Below is a small trained network, with its code and all its weights. Each question gives an input and a class and asks what happens when units are switched off, that is, made to give their printed mean instead of their output.

import numpy as np


def w(rows, s, z=0):
    codes = np.array(rows[::2]) - 128.0
    scale = np.full(codes.shape[1], s)
    scale[-1] = z or s
    return codes * scale


def norm(h):
    return h / np.sqrt((h * h).mean(-1, keepdims=True) + 1e-5)


def f(y):
    return np.maximum(y, 0)


def log_softmax(a):
    a = a - a.max(-1, keepdims=True)
    return a - np.log(np.exp(a).sum(-1, keepdims=True))


def net(x, mask):
    res = np.array(x, float).reshape(1, 8) / 4 @ E
    u = 0
    for l in range(3):
        y = f(norm(res) @ A[l][:, :-1].T + A[l][:, -1])
        res = res + np.where(mask[u : u + 4], y, B[l][:, -1]) @ B[l][:, :-1]
        u += 4
    return log_softmax(norm(res)[-1] @ U[:, :-1].T + U[:, -1])


A, B = {}, {}
E = w([
[238,67,112,117,248],'x0',
[93,47,82,127,127],'x1',
[35,36,154,95,116],'x2',
[103,141,41,95,187],'x3',
[101,119,2,118,122],'x4',
[192,55,219,123,98],'x5',
[44,103,114,80,138],'x6',
[92,239,170,94,217],'x7',
],0.0047)
A[0] = w([
[191,157,74,160,237,125],'L0N1',
[108,59,96,156,214,104],'L0N2',
[80,74,156,30,2,4],'L0N3',
[112,180,178,154,173,127],'L0N4',
],0.0074,0.0026)
B[0] = w([
[96,86,138,109,74,255],'L0N1',
[213,51,36,59,164,210],'L0N2',
[39,104,87,31,39,249],'L0N3',
[192,210,161,2,154,204],'L0N4',
],0.0065,0.0036)
A[1] = w([
[2,100,128,146,85,152],'L1N1',
[163,71,151,127,149,3],'L1N2',
[223,121,127,169,141,188],'L1N3',
[70,168,76,138,153,21],'L1N4',
],0.0086,0.0014)
B[1] = w([
[120,136,112,38,109,254],'L1N1',
[152,129,94,152,124,177],'L1N2',
[106,103,155,141,107,204],'L1N3',
[163,155,117,255,151,176],'L1N4',
],0.014,0.0047)
A[2] = w([
[149,180,2,107,74,158],'L2N1',
[171,155,115,214,93,153],'L2N2',
[122,143,66,119,139,253],'L2N3',
[46,102,72,92,172,121],'L2N4',
],0.01,0.0018)
B[2] = w([
[2,191,113,163,153,254],'L2N1',
[98,111,134,216,137,176],'L2N2',
[203,48,111,156,209,202],'L2N3',
[185,133,210,177,76,213],'L2N4',
],0.0064,0.0066)
U = w([
[201,105,199,219,42,1],'0',
[67,191,70,192,205,78],'1',
[171,198,241,66,171,189],'2',
[53,112,118,9,51,129],'3',
[182,44,78,116,170,200],'4',
],0.014,0.0027)

Each question gives the input, the list of numbers given to net, and the class t.
The units are the neurons (one row each of A and B). Each row of codes is followed by its name. A weight is (code - 128) times the scale printed after its matrix; where a second scale follows, it is the last column's (A, B and U).
mask holds one flag per neuron, layer by layer. A switched-off neuron (its flag False) gives its mean, the last column of its row in B, instead of its output. The means were averaged over made-up inputs and are rounded, as every weight is.
A unit's drop is (log p(t) with every unit on - log p(t) with that unit switched off) / (log p(t) with every unit on - log p(t) with every unit switched off).
The circuit of an input: a set's keep is (log p(t) with only the set's units on - log p(t) with every unit switched off) / (log p(t) with every unit on - log p(t) with every unit switched off). Starting from all 12 units, units are removed one at a time, each time the one whose removal leaves the highest keep (on an exact tie, the one counted first), for as long as the keep stays at least 0.8.
circuit, biggest first: the units of the circuit, biggest drop first
unit that matters most: the unit with the biggest drop
top k neurons: the k neurons with the biggest drops, biggest first
k most important neurons of layer l: the k neurons of layer l with the biggest drops, biggest first
drop when u is switched off: that unit's drop, to one decimal
input [-7,-5,8,8,4,-3,-1,2], class 1: top 4 neurons => L1N4, L2N1, L0N1, L2N3
input [-3,-2,6,6,7,-7,-7,-8], class 1: circuit, biggest first => L2N1, L1N4
input [4,0,-4,-3,-4,0,-5,2], class 0: unit that matters most => L1N1
input [6,-7,-8,-2,0,3,-5,1], class 0: top 4 neurons => L1N1, L1N3, L2N2, L0N1
input [3,5,-8,8,-7,-1,-8,-8], class 0: top 2 neurons => L1N3, L1N1
input [5,3,5,6,2,-3,0,8], class 4: circuit, biggest first => L0N2, L2N3
input [2,1,1,-1,5,5,6,3], class 4: circuit, biggest first => L0N2, L1N1
input [5,-4,-5,5,-3,8,-7,1], class 0: circuit, biggest first => L1N1, L1N3
input [-1,1,1,3,2,-2,8,0], class 1: top 2 neurons => L1N4, L2N1
input [-3,6,-8,-7,8,-2,2,-6], class 1: 2 most important neurons of layer 0 => L0N1, L0N3
input [1,-5,7,6,8,-6,5,0], class 1: top 2 neurons => L1N4, L2N1
input [2,8,5,-7,8,-8,1,3], class 1: top 2 neurons => L2N1, L1N4
input [1,4,1,2,6,6,3,8], class 4: drop when L0N2 is switched off => 0.2
input [4,7,4,3,-6,-6,-5,7], class 4: circuit, biggest first => L0N2
input [-3,-1,3,-8,1,-5,-6,4], class 2: drop when L0N3 is switched off => 0.3
input [-5,1,-2,-4,8,-8,3,1], class 1: drop when L1N4 is switched off => 0.4
